Here is a tiny trained network, its code and every weight. The questions are about switching its units off for an input and a class, where a switched-off unit gives its printed mean instead of its output.

import numpy as np


def w(rows, s, z=0):
    codes = np.array(rows[::2]) - 128.0
    scale = np.full(codes.shape[1], s)
    scale[-1] = z or s
    return codes * scale


def norm(h):
    return h / np.sqrt((h * h).mean(-1, keepdims=True) + 1e-5)


def f(y):
    return np.maximum(y, 0)


def log_softmax(a):
    a = a - a.max(-1, keepdims=True)
    return a - np.log(np.exp(a).sum(-1, keepdims=True))


def net(x, mask):
    res = np.array(x, float).reshape(1, 2) / 4 @ E
    u = 0
    for l in range(3):
        y = f(norm(res) @ A[l][:, :-1].T + A[l][:, -1])
        res = res + np.where(mask[u : u + 3], y, B[l][:, -1]) @ B[l][:, :-1]
        u += 3
    return log_softmax(norm(res)[-1] @ U[:, :-1].T + U[:, -1])


A, B = {}, {}
E = w([
[128,66,72,107,114,251,123,90,221,77,13,138],'x0',
[87,114,57,169,39,83,78,165,125,160,170,215],'x1',
],0.0033)
A[0] = w([
[100,228,175,117,198,56,179,112,5,201,142,96,104],'L0N1',
[149,182,246,93,246,103,200,125,63,105,187,47,5],'L0N2',
[139,158,125,149,75,33,121,167,11,155,251,104,49],'L0N3',
],0.0028,0.0029)
B[0] = w([
[131,112,132,133,54,166,101,112,156,103,138,151,252],'L0N1',
[255,91,184,115,68,150,128,93,123,109,124,117,235],'L0N2',
[82,152,90,171,205,125,94,124,135,183,104,104,252],'L0N3',
],0.006,0.0043)
A[1] = w([
[150,149,145,110,147,104,159,141,153,116,123,117,97],'L1N1',
[137,109,163,102,254,157,189,100,143,81,82,75,105],'L1N2',
[118,147,123,81,221,135,177,107,114,104,82,90,6],'L1N3',
],0.0053,0.0014)
B[1] = w([
[147,120,118,133,83,76,84,201,73,83,82,199,147],'L1N1',
[1,182,80,84,200,67,183,164,155,177,179,112,254],'L1N2',
[118,130,79,105,182,202,229,156,226,75,154,125,184],'L1N3',
],0.005,0.0041)
A[2] = w([
[166,130,173,112,117,151,138,100,118,118,112,146,107],'L2N1',
[129,75,128,125,57,156,110,125,139,91,91,181,2],'L2N2',
[253,127,193,125,105,155,121,83,125,119,127,91,87],'L2N3',
],0.0073,0.0018)
B[2] = w([
[152,170,143,97,174,90,54,138,123,165,162,149,173],'L2N1',
[220,114,128,126,49,135,147,175,34,17,41,129,207],'L2N2',
[230,114,253,74,175,125,173,76,125,146,167,77,254],'L2N3',
],0.0057,0.0068)
U = w([
[243,123,254,89,146,128,134,86,114,134,171,95,252],'0',
[46,149,89,220,135,89,22,134,109,200,175,166,116],'1',
[20,133,85,43,201,166,223,137,213,99,132,112,59],'2',
[190,98,81,134,29,152,118,173,74,10,36,170,71],'3',
],0.0082,0.0023)

Each question gives the input, the list of numbers given to net, and the class t.
The units are the neurons (one row each of A and B). Each row of codes is followed by its name. A weight is (code - 128) times the scale printed after its matrix; where a second scale follows, it is the last column's (A, B and U).
mask holds one flag per neuron, layer by layer. A switched-off neuron (its flag False) gives its mean, the last column of its row in B, instead of its output. The means were averaged over made-up inputs and are rounded, as every weight is.
A unit's drop is (log p(t) with every unit on - log p(t) with that unit switched off) / (log p(t) with every unit on - log p(t) with every unit switched off).
The circuit of an input: a set's keep is (log p(t) with only the set's units on - log p(t) with every unit switched off) / (log p(t) with every unit on - log p(t) with every unit switched off). Starting from all 9 units, units are removed one at a time, each time the one whose removal leaves the highest keep (on an exact tie, the one counted first), for as long as the keep stays at least 0.8.
circuit, biggest first: the units of the circuit, biggest drop first
top k neurons: the k neurons with the biggest drops, biggest first
drop of u: that unit's drop, to one decimal
input [-7,2], class 1: circuit, biggest first => L2N3
input [1,2], class 3: top 3 neurons => L1N2, L0N3, L0N2
input [1,-7], class 2: top 2 neurons => L1N2, L0N1
input [0,8], class 1: top 2 neurons => L0N2, L0N1
input [0,6], class 1: top 3 neurons => L0N2, L0N1, L2N2
input [6,0], class 2: top 3 neurons => L0N1, L0N2, L1N2
input [3,2], class 3: top 2 neurons => L1N2, L0N2
input [1,5], class 3: top 2 neurons => L1N2, L0N3
input [7,-1], class 2: top 2 neurons => L0N1, L1N2
input [-1,3], class 1: drop of L2N3 => 0.1
input [3,3], class 3: drop of L0N2 => 0.1
input [3,-1], class 2: drop of L0N1 => 1.2
input [2,4], class 3: drop of L1N2 => 0.6
input [3,-8], class 2: circuit, biggest first => L1N2
